Below are the code and all the weights of a small trained network. Each question names an input and a target symbol and asks about switching units off, where a switched-off unit gives its printed mean instead of its output.

import numpy as np


def w(rows, s, z=0):
    codes = np.array(rows[::2]) - 128.0
    scale = np.full(codes.shape[1], s)
    scale[-1] = z or s
    return codes * scale


def norm(h):
    return h / np.sqrt((h * h).mean(-1, keepdims=True) + 1e-5)


def f(y):
    return np.maximum(y, 0)


def softmax(a):
    e = np.exp(a - a.max(-1, keepdims=True))
    return e / e.sum(-1, keepdims=True)


def log_softmax(a):
    a = a - a.max(-1, keepdims=True)
    return a - np.log(np.exp(a).sum(-1, keepdims=True))


def net(x, mask):
    ids = ['αβζηθλω'.index(c) for c in x.split()]
    T = len(ids)
    res = E[ids] + P[:T]
    u = 0
    for l in range(2):
        r = norm(res)
        for j in range(3):
            rows = slice(4 * j, 4 * j + 4)
            q, k, v = (r @ M[l][rows].T for M in (Q, K, V))
            z = softmax(np.where(np.tri(T) > 0, q @ k.T / 4**0.5, -1e9)) @ v
            o = O[l][rows]
            res = res + np.where(mask[u + j], z, o[:, -1]) @ o[:, :-1]
        u += 3
        y = f(norm(res) @ A[l][:, :-1].T + A[l][:, -1])
        res = res + np.where(mask[u : u + 8], y, B[l][:, -1]) @ B[l][:, :-1]
        u += 8
    return log_softmax(norm(res)[-1] @ U[:, :-1].T + U[:, -1])


Q, K, V, O, A, B = {}, {}, {}, {}, {}, {}
E = w([
[235,208,198],'α',
[118,93,226],'β',
[92,76,109],'ζ',
[190,91,160],'η',
[132,103,202],'θ',
[101,254,130],'λ',
[146,133,201],'ω',
],0.016)
P = w([
[188,114,1],'0',
[145,57,114],'1',
[138,81,133],'2',
[137,102,140],'3',
[133,117,145],'4',
[131,128,151],'5',
[134,135,154],'6',
[134,138,154],'7',
[134,146,157],'8',
[138,150,158],'9',
[136,155,157],'10',
],0.006)
Q[0] = w([
[136,136,81],'0.h1',
[126,250,160],'0.h1',
[124,54,121],'0.h1',
[74,119,91],'0.h1',
[160,173,81],'0.h2',
[113,71,225],'0.h2',
[85,206,128],'0.h2',
[60,72,153],'0.h2',
[129,77,88],'0.h3',
[139,141,199],'0.h3',
[65,89,94],'0.h3',
[72,151,93],'0.h3',
],0.016)
K[0] = w([
[134,113,100],'0.h1',
[107,183,92],'0.h1',
[158,69,181],'0.h1',
[107,111,112],'0.h1',
[86,122,251],'0.h2',
[159,142,85],'0.h2',
[52,182,128],'0.h2',
[151,136,67],'0.h2',
[115,90,179],'0.h3',
[142,111,90],'0.h3',
[75,143,137],'0.h3',
[82,164,136],'0.h3',
],0.018)
V[0] = w([
[129,99,85],'0.h1',
[93,116,207],'0.h1',
[155,167,76],'0.h1',
[157,57,110],'0.h1',
[177,117,116],'0.h2',
[124,63,185],'0.h2',
[144,174,163],'0.h2',
[235,119,6],'0.h2',
[119,126,254],'0.h3',
[152,103,95],'0.h3',
[141,159,92],'0.h3',
[223,155,97],'0.h3',
],0.0092)
O[0] = w([
[189,138,138,28],'0.h1',
[80,148,136,229],'0.h1',
[114,180,115,88],'0.h1',
[175,154,60,76],'0.h1',
[33,157,123,194],'0.h2',
[114,188,56,171],'0.h2',
[107,37,23,185],'0.h2',
[30,66,254,187],'0.h2',
[172,37,64,252],'0.h3',
[73,144,50,149],'0.h3',
[132,136,147,95],'0.h3',
[60,188,62,251],'0.h3',
],0.004,0.0028)
A[0] = w([
[122,254,185,199],'0.n1',
[26,110,86,137],'0.n2',
[130,62,180,20],'0.n3',
[87,20,94,3],'0.n4',
[186,145,180,67],'0.n5',
[45,116,168,64],'0.n6',
[207,248,135,134],'0.n7',
[186,48,138,184],'0.n8',
],0.0096,0.0034)
B[0] = w([
[43,52,155,253],'0.n1',
[76,49,104,162],'0.n2',
[154,174,79,188],'0.n3',
[192,126,146,181],'0.n4',
[140,48,81,161],'0.n5',
[112,44,161,175],'0.n6',
[135,70,255,230],'0.n7',
[50,198,160,225],'0.n8',
],0.0063,0.0067)
Q[1] = w([
[177,218,152],'1.h1',
[92,187,220],'1.h1',
[1,220,114],'1.h1',
[105,61,179],'1.h1',
[188,119,228],'1.h2',
[45,44,64],'1.h2',
[163,15,126],'1.h2',
[221,12,185],'1.h2',
[120,114,75],'1.h3',
[153,171,116],'1.h3',
[121,143,81],'1.h3',
[132,61,119],'1.h3',
],0.013)
K[1] = w([
[177,177,163],'1.h1',
[150,184,140],'1.h1',
[26,249,188],'1.h1',
[163,146,33],'1.h1',
[142,110,61],'1.h2',
[73,142,174],'1.h2',
[55,189,106],'1.h2',
[79,171,48],'1.h2',
[111,123,203],'1.h3',
[130,115,70],'1.h3',
[145,93,146],'1.h3',
[132,201,123],'1.h3',
],0.016)
V[1] = w([
[22,119,99],'1.h1',
[131,254,88],'1.h1',
[62,36,110],'1.h1',
[243,56,83],'1.h1',
[76,163,163],'1.h2',
[199,166,247],'1.h2',
[128,96,180],'1.h2',
[60,201,73],'1.h2',
[76,131,179],'1.h3',
[56,137,102],'1.h3',
[103,88,116],'1.h3',
[22,205,180],'1.h3',
],0.0088)
O[1] = w([
[120,4,140,182],'1.h1',
[33,128,193,50],'1.h1',
[142,87,92,185],'1.h1',
[134,179,83,12],'1.h1',
[225,2,143,184],'1.h2',
[103,133,174,155],'1.h2',
[122,127,180,204],'1.h2',
[191,116,15,80],'1.h2',
[147,184,103,245],'1.h3',
[57,217,217,149],'1.h3',
[60,132,161,154],'1.h3',
[120,177,75,254],'1.h3',
],0.0069,0.0047)
A[1] = w([
[146,154,158,159],'1.n1',
[6,120,71,1],'1.n2',
[118,78,102,138],'1.n3',
[84,159,164,154],'1.n4',
[60,147,126,152],'1.n5',
[80,64,135,82],'1.n6',
[194,198,170,240],'1.n7',
[177,66,130,147],'1.n8',
],0.014,0.0079)
B[1] = w([
[177,168,94,194],'1.n1',
[76,140,95,140],'1.n2',
[148,139,77,184],'1.n3',
[129,142,94,236],'1.n4',
[103,156,167,202],'1.n5',
[120,189,93,205],'1.n6',
[150,245,152,254],'1.n7',
[152,103,128,222],'1.n8',
],0.012,0.007)
U = w([
[252,117,197,40],'α',
[172,205,67,154],'β',
[54,148,34,115],'ζ',
[156,78,200,57],'η',
[156,54,170,108],'θ',
[128,105,59,255],'λ',
[48,77,136,172],'ω',
],0.018,0.0064)

Each question gives the input, a string of symbols that net reads in full, and the target symbol t.
The units are the heads (4 rows each of Q, K, V and O) and the neurons (one row each of A and B). Each row of codes is followed by its name. A weight is (code - 128) times the scale printed after its matrix; where a second scale follows, it is the last column's (O, A, B and U).
mask holds one flag per unit, layer by layer, with each layer's heads first. A switched-off unit (its flag False) gives its mean, the last column of its rows in O or B, instead of its output. The means were averaged over made-up inputs and are rounded, as every weight is.
A unit's drop is (log p(t) with every unit on - log p(t) with that unit switched off) / (log p(t) with every unit on - log p(t) with every unit switched off).
The circuit of an input: a set's keep is (log p(t) with only the set's units on - log p(t) with every unit switched off) / (log p(t) with every unit on - log p(t) with every unit switched off). Starting from the 12 units with the biggest drops (on a tie, the unit counted first), units are removed one at a time, each time the one whose removal leaves the highest keep (on an exact tie, the one counted first), for as long as the keep stays at least 0.8.
circuit, biggest first: the units of the circuit, biggest drop first
unit that matters most: the unit with the biggest drop
k most important neurons: the k neurons with the biggest drops, biggest first
top k neurons in layer l: the k neurons of layer l with the biggest drops, biggest first
heads that matter: for each layer, one digit per head in row order, 1 if its drop is at least 0.15 and else 0, layers parted by /
input β η λ θ, target β: circuit, biggest first : 1.h1, 0.n7
input α θ λ ζ θ ω θ, target θ: unit that matters most : 1.n7
input ω ζ ω λ ζ ζ ω, target λ: heads that matter : 100 / 110
input β ζ ω λ ω ζ α β, target β: circuit, biggest first : 0.h3, 0.n1, 0.h2, 1.h1
input θ η ω, target ζ: heads that matter : 111 / 110
input θ β θ λ ω, target ζ: heads that matter : 110 / 110
input β η η ω, target β: 3 most important neurons : 0.n8, 0.n1, 0.n7
input α η ζ θ λ ζ η ω β, target θ: circuit, biggest first : 0.h2, 1.n7, 1.h2
input η ω ζ η θ λ β, target ω: circuit, biggest first : 0.h3, 0.n7, 1.n7
input β η β β, target β: circuit, biggest first : 1.h1, 0.n1
input λ ζ β ω η β, target α: 3 most important neurons : 0.n1, 0.n8, 0.n4
input β λ α λ θ λ λ θ, target β: circuit, biggest first : 0.h2, 0.n1, 1.h1
input λ λ β β β, target α: circuit, biggest first : 0.n1, 0.h2, 1.h1, 0.n7
input θ ω α λ θ, target ζ: top 4 neurons in layer 0 : 0.n8, 0.n7, 0.n1, 0.n6
input ω β θ η λ λ λ θ α θ, target λ: unit that matters most : 0.h3
input α ω λ ω, target θ: 3 most important neurons : 1.n7, 0.n8, 0.n1
input ω α α β η β ω θ, target λ: heads that matter : 011 / 000
input α θ β θ ω, target θ: top 3 neurons in layer 0 : 0.n8, 0.n7, 0.n1
input α ζ η α ω α ζ ζ η β, target θ: circuit, biggest first : 1.n7, 1.h1, 0.n7
input α η θ η θ, target θ: top 3 neurons in layer 0 : 0.n8, 0.n7, 0.n2
input θ α η β, target ζ: unit that matters most : 0.n7
input ω α η, target β: 4 most important neurons : 0.n1, 0.n4, 0.n2, 0.n6
input η λ λ λ α η, target ω: heads that matter : 101 / 100
input θ α η λ α θ, target ζ: 3 most important neurons : 0.n7, 0.n8, 0.n1
input ω λ θ ω λ β, target λ: heads that matter : 111 / 110
input ω η λ, target ω: heads that matter : 100 / 000
input ω α ω η θ β, target λ: 2 most important neurons : 0.n7, 0.n1
input ω β ζ θ θ ω, target λ: unit that matters most : 0.n7
